Below is a small trained network, with its code and all its weights. Each question gives an input and a class and asks what happens when units are switched off, that is, made to give their printed mean instead of their output.

import numpy as np


def w(rows, s, z=0):
    codes = np.array(rows[::2]) - 128.0
    scale = np.full(codes.shape[1], s)
    scale[-1] = z or s
    return codes * scale


def f(y):
    return y / 2 * (1 + np.tanh(0.7978845608 * (y + 0.044715 * y**3)))


def log_softmax(a):
    a = a - a.max(-1, keepdims=True)
    return a - np.log(np.exp(a).sum(-1, keepdims=True))


def net(x, mask):
    res = np.array(x, float).reshape(1, 7) / 4 @ E
    y = f(res @ A[0][:, :-1].T + A[0][:, -1])
    res = res + np.where(mask, y, B[0][:, -1]) @ B[0][:, :-1]
    return log_softmax(res[-1] @ U[:, :-1].T + U[:, -1])


A, B = {}, {}
E = w([
[127,141,65,255,183,140],'x0',
[152,199,147,121,144,133],'x1',
[141,135,137,128,135,115],'x2',
[97,166,82,123,173,83],'x3',
[117,158,159,148,177,125],'x4',
[109,186,139,161,145,170],'x5',
[154,117,158,142,48,165],'x6',
],0.0093)
A[0] = w([
[95,148,83,100,136,98,177],'neuron 0',
[101,170,136,174,195,141,192],'neuron 1',
[177,102,186,114,103,145,254],'neuron 2',
[118,118,113,129,122,155,2],'neuron 3',
[85,119,72,164,128,76,79],'neuron 4',
[120,107,161,115,112,146,32],'neuron 5',
[136,106,78,168,153,111,197],'neuron 6',
[94,111,104,153,152,180,245],'neuron 7',
[78,86,108,8,155,119,94],'neuron 8',
[75,128,130,115,39,133,141],'neuron 9',
[128,176,34,138,141,104,126],'neuron 10',
[65,93,197,102,93,113,122],'neuron 11',
[103,107,169,147,166,135,2],'neuron 12',
[200,95,92,166,92,132,215],'neuron 13',
[150,90,95,109,171,157,111],'neuron 14',
[234,113,144,133,140,152,162],'neuron 15',
[108,206,154,96,140,80,232],'neuron 16',
[155,121,174,180,165,137,180],'neuron 17',
[55,147,99,159,47,118,253],'neuron 18',
],0.011,0.002)
B[0] = w([
[141,34,83,124,133,30,174],'neuron 0',
[169,70,82,87,174,123,254],'neuron 1',
[64,114,204,128,96,149,235],'neuron 2',
[85,159,103,99,211,131,114],'neuron 3',
[177,146,94,36,173,138,191],'neuron 4',
[89,87,189,175,157,204,147],'neuron 5',
[207,219,118,78,183,128,217],'neuron 6',
[181,151,143,145,167,40,192],'neuron 7',
[94,135,67,196,15,138,255],'neuron 8',
[194,103,177,143,112,213,194],'neuron 9',
[155,106,89,94,70,93,219],'neuron 10',
[126,137,191,99,134,145,214],'neuron 11',
[102,142,110,102,158,139,127],'neuron 12',
[174,199,133,254,130,171,218],'neuron 13',
[131,116,81,132,154,103,143],'neuron 14',
[37,101,88,145,137,201,184],'neuron 15',
[76,55,88,155,57,102,210],'neuron 16',
[181,106,151,155,134,138,197],'neuron 17',
[179,213,229,143,154,75,175],'neuron 18',
],0.006,0.0057)
U = w([
[124,72,205,21,52,92,254],'0',
[24,82,15,102,82,49,170],'1',
[107,106,207,60,84,222,90],'2',
[218,76,248,81,98,91,225],'3',
[202,87,82,196,181,89,106],'4',
[197,70,73,32,172,58,147],'5',
[209,102,196,236,133,118,59],'6',
[254,206,133,138,91,10,39],'7',
],0.006,0.002)

Each question gives the input, the list of numbers given to net, and the class t.
The units are the neurons (one row each of A and B). Each row of codes is followed by its name. A weight is (code - 128) times the scale printed after its matrix; where a second scale follows, it is the last column's (A, B and U).
mask holds one flag per neuron, in row order. A switched-off neuron (its flag False) gives its mean, the last column of its row in B, instead of its output. The means were averaged over made-up inputs and are rounded, as every weight is.
A unit's drop is (log p(t) with every unit on - log p(t) with that unit switched off) / (log p(t) with every unit on - log p(t) with every unit switched off).
The circuit of an input: a set's keep is (log p(t) with only the set's units on - log p(t) with every unit switched off) / (log p(t) with every unit on - log p(t) with every unit switched off). Starting from the 12 units with the biggest drops (on a tie, the unit counted first), units are removed one at a time, each time the one whose removal leaves the highest keep (on an exact tie, the one counted first), for as long as the keep stays at least 0.8.
units of the circuit, in order: the units of the circuit, biggest drop first
most important unit: the unit with the biggest drop
k most important neurons: the k neurons with the biggest drops, biggest first
drop of u: that unit's drop, to one decimal
input [-4,7,-7,3,1,8,-7], class 1: most important unit	neuron 16
input [-8,2,-4,4,7,-8,-6], class 1: 2 most important neurons	neuron 8; neuron 16
input [8,-8,-4,1,5,-6,-1], class 5: units of the circuit, in order	neuron 4; neuron 6
input [-6,-1,-2,7,-4,4,-6], class 1: units of the circuit, in order	neuron 8; neuron 16
input [-8,-3,2,3,3,-1,-5], class 1: units of the circuit, in order	neuron 8; neuron 16
input [3,0,-4,2,-5,-4,4], class 7: 2 most important neurons	neuron 18; neuron 13
input [5,-5,-6,2,3,-7,-7], class 5: 2 most important neurons	neuron 4; neuron 6
input [-8,-7,2,4,8,-8,-5], class 1: drop of neuron 8	0.6
input [6,-7,-1,5,0,7,1], class 7: drop of neuron 14	0.0
input [6,-5,2,7,3,3,8], class 7: drop of neuron 18	0.2
input [6,-3,-7,5,6,-1,7], class 7: drop of neuron 7	0.1
